[128 = 0]
<40> [124 109 111 166 137  89  87  70 157 121 123 162 229 148 123 145  49 150
 132 139  95 138 147 152 186 156 105]
<40> [128 138 105 160 155 102 138 104 102 137 124 149 118 120 106 116 136 115
 142 135 120 157 114 126 123 117 118]
<40> [ 89 185  93 162 118 137 106 104 152 119 139 163  88 123 131 134 125 111
 193 136 160 205 106 121 174 167 103]
<50> [145  96 150 104 101 107 133  91 143 163 118 113 154 101 152 139  74 144
 116 108 103 100 139 134 118 157 158]
<43> [147 101 172  98 109 143  96  91 161 122 109  99 153 135 144 177  80 147
 103 113 142  95 148 126 164 153 134]
<45> [152 168 162  90  74  91 159 127 129 140 154  89 116  55 157 109 121 119
 136 113  99  32 120 167  89 144 119]
<45> [114 124 119 123 134 135 124 116  76 151 124 121  75 125 129 109 193 111
 130 143 159 185  99 115  96 103 157]
<39> [128 161  99 150 153 140 119 131 156 128 114  92  96 109 116 102 124 104
 132 162 117 117 116 157 150 122 151]
<43> [143 114 127  78  92 157 161 176  77 148 116 104  63 118 155  95 208 138
 107 136 147 137  98 105  44  94 163]
<50> [108 132 115 164 150 109 179 131 127 153 167 200  91 133  81 152 121 119
 185  70 121 187 145  79 118 141 117]
<39> [107 132 151 122 125 118 164 161  74 112 158 184 122 140 134 135 179 119
 147  87 160 155 127  86  91 124  75]
<39> [148 157 124 175 166  89 152  94 140 137 168 146  92 121  35 161 114 116
 167 100  95 119 146 128 144 107 114]
<43> [116 139 132 134 132  86 195 161  53 139 170 187 108 112 116 105 189 110
 156  89 125 146 119  99  54 107  90]
<40> [190  97 135 114 153 128 140  91  28 137  86 104  54 143  77 141 221 138
  86 145 157 154  90  92  67  42 134]
<45> [157 120 114 110 110 123 139 136  90 122  87 118 141 117 161  96 147 145
  97 156 122 111  99 132  89 112 115]
<50> [ 84 166 118 134 152 145 128 202 142 102 136 102 148 109 170  61 147  81
 118 159 126  86 126 172 135 132 127]
<45> [157  79 175  87  96 143  55  83 146 142 170  61 128 174  71 188 151 172
  96 139 127 103 161 153 146  76 195]
<45> [182 142  97 126 103 121  81  58 104 124  82  84 103 122 113 124 151 156
 111 196 128 136  81 156 132  92 129]
<39> [ 56 144 113 156 170 166  77 185 205 105 157 103 176 152 141  96 103  90
 128 161 123 118 163 180 203 146 165]
<43> [111 125 114 126 125 105 161 163 121 151 134 132 158  95 166  72 118 114
 124 130  92 104 127 149  90 141 146]
<39> [100 122 165  82  93 204 111 187 182 114 158 107  91 162 144 167 143 138
 132 101 174 131 157 102 149 146 157]
<43> [143 108 145 122 136 145  92 104 133 113 116 109 134 159 108 162 130 142
 106 137 146 128 137 125 156 111 131]
<39> [164 149  97 149 157 147 102  92 126 114  78  91  78 131  94 130 143 126
 115 176 141 142  96 135 153  96 131]
<39> [115 171 121 183 196 135 186 177 196 121 173 156  78 126  48 153  88  89
 176  73 101 105 172 109 165 137 118]
<43> [142 178 118 100  62 150 176 144 125 139 135 147  15  96 139 141 161 140
 184  98 158 163  93  81  86 151 109]
<45> [130 190 147 140  87  47 173  62  89 143 168 187 101  60 130 145 118 111
 205  73 127 135 105 116 103 172  50]
<50> [169 129 149 117 125 158 107  63 154 145 119  87  31 135  66 202 128 140
 138 114 157 146 128 101 157 114 163]
<43> [114 128  82 177 185 135 202 149 152 155  86 185  95 109 128 115  67 103
 157  91 114 180 127  74 127 173 132]
<50> [109 156 155 104  85 124 141 146 113 114 163 153 117 116 155 137 154 124
 158  98 156 128 124 114 111 150  86]
<43> [108 111 136 123 158 119 178 164  68 148 124 145 114 110 151  90 170  94
 116 108 138 141 118 104  69 117 135]
<39> [131 145 106 150 136 116 152 138 144 126 127 150 131 119 120 120 103 127
 145 122 106 125 129 126 131 140 111]
<40> [119 133 147 151 175  87 162 142 134 152 183 118 134 103  78 115 119  91
 134  99  79  69 163 157 116 107 152]
<45> [171 105 144  97  83 107 123 112 108 115 113 127 178 133 146 140 118 173
 100 132 113  87 125 133 106 120  98]
<43> [140 139  66 181 144  77 139  73 150 176 123 139 130  93  94 100  71 129
 159 149  59 148 118 158 134 137 161]
<50> [136 113 154  81 108 137 128 126  92 142  89  77 121  91 194  95 151 115
  86 145 148  97 101 140  88 130 154]
<40> [154 128 162  80  94 143 113 130  77 131 159  76  56 136  97 140 232 138
 112 140 157 115 113 130  80  61 153]
<50> [139 123 127 119 102 112 157 157 138 133 153 146 150 125 125 124 114 151
 135 110  93  98 143 129 102 130 122]
<39> [ 89  77 159  84 102 154  67 140 111 120 123 107 202 159 201 114 149 137
  82 152 163 138 135 145 133 136 154]
<40> [116 128 124 150 144  83 132 131 112 134 167 143 175 124 109 103 132 119
 133 131  90 107 142 159 117 110 123]
<50> [ 99  98 122 156 182 120 133 135 124 125 100 157 195 138 154 109  89 106
 107 124 123 141 141 123 146 149 121]
<39> [153 151  95 171 167  94 150  99 103 126 103 144 117 111  94 113 124 116
 136 143 107 134 106 130 125 110  98]
<45> [165 104 126 135 130 111 120 106 128 122 126 132 159 153  89 152 112 162
 112 132 101 111 141 130 133 102 119]
<45> [184 130 127  96  87 126 138 139 141 112  92  92 152 109 153 116 103 164
  93 150  96  48 117 151 108 124 114]
<45> [169  97 116 113 123 136 159 149 104 134  99 128 117 141 118 124 144 159
  99 131 113 121 121 104  84  97 135]
<40> [ 68 193 127 147 127 130 133 146 133 129 196 151  63 110 115 122 173  81
 199 108 159 172 124 128 139 144 119]
<43> [138 118 106 150 157 125 150  80 138 172  83 126  84  97 123 130  84 113
 137 119 121 165 114 107 132 153 166]
<40> [135 154 134 110  95 143 107 115 160 136 150  88  81 115 115 142 136 132
 145 136 131 114 126 147 140 128 156]
<39> [125 151 132  85  69 136 209 193 116 146 132 150  79  79 190  99 142 128
 153  86 131 115 109  93  52 166 116]
<45> [111 185 130 140 114  70 115  63  77 142 149 122 105  66 144  97 162  86
 165 145 138 138  87 167 116 136 105]
<50> [104 115 183  91  97 118 103  58  77 134 100 137 138 102 207 152 131 110
 126 103 200 167 103 103 128 180 101]
<40> [110 124 136 101  83 120 106 114  61 131 146 143 122 135 157 118 201 138
 135 140 166 179  99 121  90 114 117]
<50> [152 141 137  86  66 124 143 126  66 135 138 126  69 115 139 125 206 149
 137 129 154 144  90 110  62 102 114]
<43> [112 124 113 156 168 113 132 133 108 130 131 141 145 132 115 105 139 108
 124 138 118 140 129 136 127 112 129]
<50> [123 123  97 133 126 107 134 128  81 146 116 133 135 114 148  77 161 124
 121 160 116 153  99 141  88 110 139]
<40> [138 131 157 107 142 122 170 164 103 152 164  87  72 100  99 110 180 101
 117 109 113  74 136 136  72  85 167]
[129 105  84 162 134  72 176 105 155 209 154 152 137  90  97 100  62 136
 160 108  37 138 146 142  97 144 197] => <50>
[113 154 101 177 180 140 104 133 182 110 137 118 130 145  82 129 101 107
 140 150 112 126 146 154 191 122 136] => <39>
[152 126 171 108 109 113 109  35 115 152 118 103  84 101 120 180 117 126
 136 105 157 136 117 116 138 143 135] => <43>
[136 113 160 127 137 112  94  65 132 133 122 107 149 125 120 161  99 124
 116 123 135 115 138 141 161 136 133] => <43>
[154 135 159  67  53 128 104 132 151 124 131  62 156  96 180 116 116 153
 100 149 111  36 125 179 115 139 142] => <50>
[159 125 110 121  93 109 109  81 116 139 106 117 135 118 134 125 121 158
 124 157 114 133 104 143 119 124 130] => <39>
[137  92 171 109 129 107 126  96  92 145 144 126 138 133 115 155 142 132
 112 101 135 121 141 117 108 112 136] => <39>
[ 83 127 108 148 180 166 103 195 151  93 111 114 178 155 157  81 131  98
  96 168 135 120 139 155 164 125 136] => <43>
[102 177 122 123  96 119 111 141 167 133 168  95 127  88 150  93 121 108
 155 149 106  89 126 186 140 149 147] => <50>
[ 78 107 157 113 127 143 108 150 127 125 153 138 161 146 162 130 138 113
 125 111 157 146 148 124 138 147 138] => <45>
[ 68 178 120 180 191 107  65 109 104  94 159 117 154 131 114  91 176  60
 140 179 152 146 118 188 183 105 105] => <43>
[106 158 133 132 118 156  94 113 128 104 146 143  81 154 113 165 166 123
 162 126 186 188 118 105 162 131 103] => <40>
[140 117 131 142 148 105 126  99 112 132 125 132 142 130 106 136 122 127
 122 127 118 126 131 131 130 115 123] => <39>
[121 141 116 137 126 135 118 121 139 114 111 141 135 130 144 130 112 128
 137 135 140 146 119 124 150 149 108] => <45>
[ 75 137 131 171 176 118 103 107 142 134 173 151 130 144  91 143 126  90
 162 114 140 174 152 133 176 135 139] => <45>
[ 86 101 157  87  87 129 127 183  89 114 156 157 196 144 200 103 164 136
 112 116 149 128 136 124  90 140 107] => <40>
[128 108 128 128 152 147 159 169 100 121 119 153 113 152 119 129 159 128
 116 111 144 149 131  88 101 108 119] => <43>
[139 174  47 176 138 114 142 127 147 128  95 142 117 103 124  78 102 127
 154 175  89 147  94 150 136 136 116] => <40>
[127  78 151 128 212 135 115 114  42 118  51  95 155 134 160  96 172  84
  45 159 170 132 106 123 112  89 135] => <39>
[123 135 157 107 114 135 134 155  93 103 155 142 117 145 127 142 183 128
 130 111 160 127 128 109 107 109  92] => <43>
[147 146 145 108  83 115  93  87 120 124 154 105 113 126 111 151 154 147
 138 141 136 117 119 149 131 112 121] => <43>
[167  97 113 149 162 146  78  69 128 115  81 111 127 177  76 170 122 156
  97 162 140 161 124 118 172  91 135] => <50>
[186 100 121  97  39  87 132 105  93 130 146 164 170 151 115 149 139 217
 128 128  92 122 121 120  74 102  92] => <50>
[102 121 190  83 100 163  99 166 128  99 183 117 127 167 130 168 181 132
 123 102 177 114 157 118 135 115 120] => <40>

<83> [ 67 147  68  99 110 122 132 138 138 151 144  76 153 147 136 123 141 146
 142 103  82 149 157 156 139 116 175]
<76> [125 157 104 167 116 125 147 113 127 158 149  35 131 115 127 120 182 102
 133 138  95 124 154 191 107 169 198]
<75> [123 107  83 141 111 131  84 182 117 103 211 123 137 143 129 120  92 146
 140 126 113 146 113 116 142 120 168]
<76> [102 104 153 156 172 139 112  90 143  92 100 191 107  85  92  97 107 191
 135 137  61 160 120 107 115 134 121]
<75> [161 133  97 155 121 153  82 124 133 114 137 167 154 132 100  98  88 131
 126 134 123 126 106  99 163 160 173]
<82> [185 139 109 133  91 153  90 143 141 112 142 104 158 125 137 136  84  65
  84 139 165 117  80 124 151 164 153]
<76> [ 83 137 131  78 141 123 164 104 150 147  78 128 128 130 131 148 146 137
 125 105 118 131 152 134 129 108  94]
<78> [167 137  82 106  88 122 117 190  99 155 187 130 156 199 144 143 121  94
 147 114 208  91 136 104 171 112 142]
<76> [113 142 127 112 124 126 154 115 142 144 112  80 128 120 138 146 153 104
 115 123 123 126 139 159 117 135 129]
<78> [128 123 150 128 132 124 109 121 114 116  98 183 131 131 129  99 105 163
 136 132 125 140 116  98 131 106 106]
<82> [ 89 134 117  91 143 106 214 136 138 179 153  51 101 145 136 196 214  97
 146 102 148  98 195 179 109 118 109]
<75> [154  73 192 184 149 109 106 166  85  77 188 168  76 105 137 119 111 163
 145 161 135 141  99 107  83 101  88]
<82> [144 123 184 111 100 102 110 154  85 115 102 148 128 141 183 112 103 134
 120 142 170 139  95 111 107  71  68]
<76> [107 134  72  67  99 128  99 168 124 137 137 169 171 189 139 122  84 149
 142  95 150 132 129  85 182  85 128]
<76> [145 144 126 152 135 105 167 130  89 181 145 133 118 171 118 120 197 134
 184 127 162  87 186 134 129 126 143]
<82> [ 95  98 148 200 195 146 125  72 156  88 129 153  85  52  67 101 136 191
 139 147  19 163 133 139  93 172 159]
<82> [128 129  96 123 132 133 129 137 129 141 149 149 137 153 109 130 131 134
 148 115 137 114 147 112 154 132 145]
<78> [138 138 125 115 108 124 129 140 123 137 129 105 138 140 147 136 129 104
 119 127 151 122 123 136 130 123 126]
<76> [166 134  88 136  98 116 106 182  80 154 186 162 152 201 132 109 126 132
 173 122 187  97 144  94 167 109 156]
<75> [159 115 112 159 128 142 105 146 129 110 176 133 126 124 111 130 110 115
 126 137 135 121 112 118 138 154 154]
<83> [ 43 147  86  56 136 146 115  83 179 127  41 167 169 125 113 106  88 181
 115  91  53 172 133 109 165 109 129]
<83> [ 74 137 125 120 187 154 156  37 189 131  41 168 122  82  68 120 143 168
 124 112  47 143 156 128 135 164 132]
<78> [128 132  97 107 111 122 147 163 128 148 175  78 132 154 141 165 148  93
 130 114 159 109 145 147 136 125 138]
<82> [209 136 119 106  62 132  63 190  92 116 145 167 176 184 170 116  52  83
 106 135 230 108  67  73 174 104 114]
<83> [ 61 140 113 117 170 157 145  45 198 121  53 120 130  68  83 122 133 156
 105 114  24 162 141 152 125 169 151]
<75> [203 127 155 211 118 132 101 132  97 114 163 116 117 109 124 101 131 100
 126 170 148 112 101 137 108 171 164]
<75> [ 78 154  11  39 124 172 121 113 205 149 105 149 191 164  85 154  88 121
 113  67 105 126 148 100 220 149 170]
<83> [ 77 120 133 149 166 100 169 118 104 156 143 139  95 138 108 112 193 194
 193 121  85 130 194 142 104 106 134]
<83> [ 63 146  92  90 126 160 110  78 199 106  65  86 160  76 120 124  89 131
  73 112  35 180 103 155 135 154 158]
<83> [172 135 114 152 108 136 129 147 128 134 175  69 130 127 134 152 141  67
 111 139 161 104 119 154 126 164 159]
<78> [123 128 161  60 116 126 158 130 154 124  85  94 124 117 168 186 119  74
  76 117 172 125 106 140 117 105  53]
<83> [117 133 108 100 109 123 116 148 120 134 129 139 148 156 142 122 111 138
 134 115 139 132 128 114 147 102 126]
<76> [112 146 153 123 131 129 176  90 160 140  94  29 111  79 144 165 174  75
  87 135 108 130 133 197  85 158 123]
<75> [142 152  89 133 109 145 107 119 137 139 122 122 161 139 116 109 116 114
 123 125 123 124 124 127 157 155 176]
<82> [ 95 112 128 163 174 135 135  95 143 116 130 154 103  96  84 111 143 179
 151 130  60 145 150 130 115 147 149]
<75> [101 178 105 105  88 115 126 109 116 168  73  88 172 152 157  87 144 134
 132 121 107 141 143 155 134 114 163]
<78> [128 132 128 104  96 104 107 167  84 138 130 158 148 178 164 102 110 154
 152 123 161 132 125 101 140  71 109]
<78> [ 92 129 127 146 133 116 135 120 122 131 136  93 118 113 131 111 153 155
 142 132  78 150 145 159 101 125 152]
<78> [136 184 163 108  39  93 108 136  78 153  60  34 173 141 231  81 128  94
  95 151 147 154  91 179  92  85 128]
<82> [115 123 114 139 148 134 144 118 143 132 144 120 116 119 105 139 148 132
 137 123 107 124 148 138 127 147 145]
[126 132  83 114 102 133  92 159 121 126 156 139 159 159 133 112  94 138
 135 117 130 136 119 108 160 116 158] => <76>
[159 130 105 102  76 140  89 176 135 106 163  80 157 135 167 151  74  68
  79 130 168 132  75 130 143 128 134] => <76>
[ 80 118 117 115 132 106 146 151 116 137 160 101 115 140 141 135 152 158
 154 116 104 143 156 146 111  95 128] => <78>
[191 162 136 157  86 136  84 115 103 133  89 138 167 137 143  77 102 103
 112 153 156 120  92 118 143 149 159] => <78>
[107 104 134 112 146 140  96 123 143  89 107 200 129 116 114 113  73 174
 122 122 101 156 102  84 142 108 101] => <76>
[172 150  94 102 131 151 138 113 146 160 102 187 156 171  93 144 126  95
 133 108 192  76 146  86 191 155 128] => <83>
[103 119 176 118 131  98 124 130  90 123  90 178 117 138 155  93 123 187
 152 133 122 150 128 107 106  66  78] => <82>
[115 122 123 185 162 140 124  91 140 118 136 134 112  91  84 100 144 163
 145 141  60 142 142 141 114 168 176] => <78>
[152 135  80 128  89 128  89 177 104 133 181 129 161 174 139 112 101 120
 141 124 157 120 119 109 162 120 168] => <76>
[132  94 151 183 168 138 121 116 136  91 160 147  90  82  94 124 126 153
 133 147  88 140 120 127 103 154 135] => <82>
[138 163  88 108  94 107 162 156 100 193 155  76 150 192 148 142 184  92
 158 111 182  87 176 152 146 120 156] => <76>
[128 142  39 133 143 163 140 116 175 153 172 109 147 140  67 153 147 101
 137 103 111  99 165 135 177 194 206] => <82>
[123 117 165 130 143 121 119 115 115 113  92 186 118 121 128 104 112 167
 136 135 120 141 119 101 120 104  92] => <75>
[136 149  66 104  87 124 125 173 116 162 177  86 162 183 144 140 136  96
 140 110 166 107 145 136 161 124 169] => <83>
[124 114  80 114 133 148 118 151 156 117 177 129 135 135 105 157 106 116
 123 111 128 123 127 115 158 145 149] => <75>
[114 143 166 122 107 112 117 112 110 125  71 116 137 115 166  94 120 143
 115 141 110 156 108 141 101 100 110] => <78>
[150 135 132 150 126 140  88 107 120 116  94 190 148 128 112  79  93 155
 132 139 117 136 107  94 147 137 143] => <75>
[168 131  69 135 123 157 137 148 161 139 198  80 136 137  99 181 137  54
 111 118 164  88 134 141 161 189 177] => <82>
[152 106 182 173 146 117 135 128 107 109 144 129  89 100 131 127 144 131
 131 155 133 127 118 136  88 131 105] => <83>
[194 164  52 144 127 196  92  78 188 136 100 172 184 130  53 119  88  75
  98 121 139  90 112  93 213 231 209] => <75>
[132 128 136 140 134 131 118 115 127 121 114 148 128 120 120 112 121 141
 129 134 117 133 122 120 127 132 130] => <78>
[118 128 130 141 131 133 129 117 142 118 130  92 122 100 128 131 132 120
 112 135  99 141 121 153 111 146 143] => <83>

<22> [155  83 121 121 104 157 151 134 132 138 149  76 120 192  95 140 178  87
 122 182 138 160 122 121 135 149 168]
<14> [108 132 147  78 133 119 121 114 115  73 128 142 169 102 143 101 107 177
 136 105 136 125 141 129 164 133 120]
<19> [134  82 149  92 131  92 156 153 124 127 105  66 131 129  76 179 182  66
 127 133 104 135 164 160 119 126 178]
<15> [ 83 169 155 148 153 130 116  88 168 212 129 109 163 107 115 130 134 154
 144  97 112  70 134 154  93  86  75]
<21> [124 144 121 147 104 137  97 107 149 161 103 126 125 123 127 117 137 104
 105 141 128 102 121 126 125 115 110]
<21> [156 126 121 124 129 121 128 166 133  66 124 137 129 123 160 129 120 144
  85 105 154 130 135 119 177 140 145]
<19> [124 110 132  81 112 151 146 100 143 104 158 113 138 173 119 119 133 146
 135 154 129 147 128 111 145 136 145]
<21> [108 101 150 127 146 121 144 128 115 183 125  80 148 131  95 144 155 112
 163 135 119 126 146 156 113 130 136]
<15> [168 132 110 134 105 148 127 137 114  81 150 139 121 145 115 117 155 109
 110 154 140 158  94 112 122 139 133]
<19> [101  92 143 105  82 142  97  90 144 166  76  88 143 143 134 100 132 118
 116 164 138 103 159 127 194 146 145]
<19> [134 129 110 118  81 137 116  96 120  98 114 172  81 139 135 111 103 116
 132 164 108 150 112  99 127 139 140]
<15> [103 125  93  82 144 100 132 122 175 158 118 133 101 139 137 164  96  77
 105 129 101 113 153 113  84  87 133]
<15> [147 130 155 152 113 135 131 130 118 115 127 110 137 124 105 128 167 138
 131 126 129 128 120 145 144 141 135]
<14> [184 135 104 207 150 132 124 208 123 127 131 123 117 124 155 142 146 110
  75 106 174 128 111 131 145 140 129]
<22> [114 130 127 113 133 122 126 119 118 123 127 143 130 118 133 121 110 136
 143 126 122 131 130 126 122 126 122]
<14> [155 131 125 209 102 122 112 152 129 157  77 140  69 114 146 142 126 105
 105 126 123 113 128 132 147 142 144]
<21> [145 155  77 141 103 127  90 129 137 108 106 186  88 116 161 112  94  89
  83 143 132 127 104  94 113 115 111]
<21> [116  86 140 155 142 104 169 145 134 200 104 100  67 149 120 186 118 104
 164 130  89 130 166 145 112 136 177]
<21> [176 152  82 190 138 128 114 182 108 109 133 173  93 113 154 129 118  98
  93 123 151 145  91 112 105 130 114]
<22> [141 127 100 112 117 119 129 137 116  75 125 177  89 128 154 126  89 122
 120 134 121 154 121 101 129 136 143]
<22> [ 85 170 197 152 173  82 144 120 157 155 101 127 142  61 133 165 110 206
 156  29  88  60 172 179 130  97 108]
<22> [107 141 176 203 189 149 123 153 118 225 146  63 216 103 128 110 163 193
 155  80 178  81 134 180 151 134  77]
<15> [110 143 152 147 133  95 113 130 174 175  74 100 128  92 126 162 141 111
  96  87 108  65 166 159 134  96 125]
<19> [179 157 116 167 162  92 161 194 134  81 145 153  84 107 121 191 143 105
  98  78 108 138 116 138  79 107 141]
<14> [135 144 156 104  87 140 126  83 146  91 133 116 141 134  86 123 174 132
 123 140 106 123 116 133 128 119 129]
<14> [138 119 161 184  43 149 151  62 173 184  94 115  22 183  85 168 159 108
 152 176  53 122 129 127 118 137 180]
<14> [128 130 123  95 101 158 136  78 139 137 168 107 139 170  68 123 177  93
 144 181 108 149  97 119  74 112 119]
<19> [115 127 139 132 183  76 111 182  67 131  97 120 180  43 122 130 135 108
 141  82 143 116 146 173 114 123 105]
<15> [128 132 101 136 139 180 156 107 142 148 203 149 109 199 148 112  95 173
 158 157 140 162  95  89 107 137 117]
<15> [137 110 105  95 123 113 129 142 117  95 121 139 113 130 130 134 119  93
 116 143 125 150 132 115 123 131 148]
<19> [118 119 112  77 127 107 135 111  43  75 142 182 117 100  93 111 110  98
 199 162  94 192 102 121  60 136 125]
<19> [128 105 134 122  82 154 137  91 175 159 121  95  98 187 116 139 146 114
 116 168 113 123 138 115 149 133 161]
<14> [127 132 123 147 127 116 121 131 137 160 107 124 111 118 120 145 135  96
 120 128 114 114 132 136 106 114 126]
<22> [ 57 126 198 107 170 112 146  87 126 203 128  77 191  98  91 135 140 182
 205  92 100  89 166 181 113 111 105]
<21> [ 95 117 135  95 129 125 140  91 121 154 135 126 127 136 107 129 118 126
 173 146  99 137 135 129  96 121 127]
<14> [ 83 153 136  77 107  92  82  73 129 144  75 135 155  66  87 118 142  71
 130 134  87  91 137 147  78  82  92]
<22> [122 125 169 140 166 117 173 149 136 118 148 119 128 129 145 156 111 207
 156  73 122 122 155 146 158 139 147]
<15> [112  84 161 150 138  98 135 167 110 136  64 119 108 103 186 137  77 179
 139  88 139 110 191 146 227 172 175]
<21> [108 117 169 159 125 135 148 104 151 203 119  81 121 146 101 152 154 141
 159 127 104 104 148 155 127 127 140]
<14> [120 136 112  82 152 128 110 133 103  95 153 133 190 108 126  96 130 125
 124 127 157 138 114 125 116 119  94]
<15> [150 151 137 179 117 153  92 140  79  97 126 151 164  93 148  69 135 172
 127 121 175 130  94 131 171 160  94]
<21> [ 71 149 183  87  70 159 101  11 197 170 107  92 168 144 102  96 149 174
 134 144 100  67 146 134 162 105 105]
<22> [136 158  84 132  95 119  71 117 125 119  88 174 110  94 135 104 119  61
  85 151 127 118 102 109  99 106  97]
<22> [144  78 127 137 134 149 159 154  98 143 153  93 124 173 120 131 143 126
 156 160 148 169 128 127 146 167 163]
[135 119 112 140 104 154 125 110 113 146 139 134 109 157 117 111 133 109
 145 173 128 153 104 112 112 141 129] => <14>
[119 115 198 124 141 149 176 108 192 177 164  20 178 177  72 170 211 168
 135 108 120  93 157 170 147 116 147] => <22>
[134 142 164 117 133 147 147 119 134  77 166 121 165 136 127 115 141 204
 136 101 141 129 123 133 165 139 125] => <21>
[156 118 105 166 131 151 133 156 113 135 148 131 112 154 143 121 127 124
 124 147 155 153 107 114 133 150 133] => <14>
[149 121 132 166 118 134 123 155 123 114 109 135 112 126 162 121 115 153
 110 116 150 125 133 125 182 155 144] => <15>
[118  87 132 185 149 114 125 164  51 202  93 114 116 101 125 125 122 101
 186 144 135 146 137 156 120 164 137] => <22>
[160 110 143 233 125  91 133 189 107 182  57 112  58  94 123 182 150  77
 123 109 107 113 149 166 130 145 168] => <22>
[146 121 173 194 145 137 165 154 141 165 139  83 121 145 117 162 163 169
 143  98 129 115 140 159 152 145 150] => <21>
[134 149 107 173  87 166 132  78 155 172 145 164  55 177 126 127 112 123
 146 172  96 139  92  96  86 124 123] => <19>
[151 123 150 156 142 132 135 165 128 119 132  91 158 124 127 134 163 147
 107 103 158 118 134 149 167 141 135] => <21>
[138 127 130  90 150 138 164 134 135  83 187 121 148 157 116 138 138 155
 136 121 132 154 120 120 117 125 135] => <19>
[146 145 106 183 160 157 104 171 101 137 153 141 166 117 174  84 112 164
 112 113 197 129 100 121 155 148  87] => <22>
[136 134 121 145 153 110 117 169 119 119 114 135 139  98 156 129 114 133
 105  96 151 116 137 135 147 129 121] => <14>
[149 138 118 190 157  95 109 200 123 136  82 139 115  78 174 146 109 120
  83  75 154  98 146 144 158 130 126] => <14>
[129 140 102  98 112 117 115 117 126  81 120 178 103 118 145 119  93 116
 115 134 115 140 120 102 117 120 127] => <22>
[157 138  90 133 114 123  88 159 103  75 106 166 128 100 158  99 115  98
  81 134 160 137 109 109 147 136 117] => <15>
[114 120 126 100 124 150 147  92 116 135 167 130 129 161 103 118 129 134
 173 163 113 158 111 116  94 131 126] => <19>
[146 123  97 148 152 115 140 167  95 123 140 156  96 123 136 142 109 100
 139 130 128 160 114 120  90 133 133] => <21>
[122 153 170 126 129  84 125 131 169 111  82 114 133  79 120 166 146 137
  94  66  99  73 166 162 146  99 134] => <14>
[116 129 121 118 155 113 139 135 149 167 136 107 132 131 110 158 139  96
 126 121 114 117 138 138  84  99 122] => <14>
[101 163 113 156 107 211 115  49 162 185 187 162 126 192 163  66  82 208
 159 166 146 126  83  82 128 132  76] => <19>
[141 128  94 151 150 117 144 155  95 131 145 169  82 128 134 144 100 103
 153 136 115 164 108 116  73 130 130] => <21>
[117 115 136 162 136 120 177 119 134 178 135 143  47 157 125 175  96 139
 185 129  75 144 139 127  89 132 161] => <21>
[100  89 135 104  81 117  98  93 100 161  62 112 120 115 109 109 132  77
 149 177 110 127 149 135 144 144 148] => <19>
[101 133 149  90  93 125 112  74 122 109 105 142 134 112 114 106 121 141
 150 140 102 122 133 128 136 127 125] => <14>
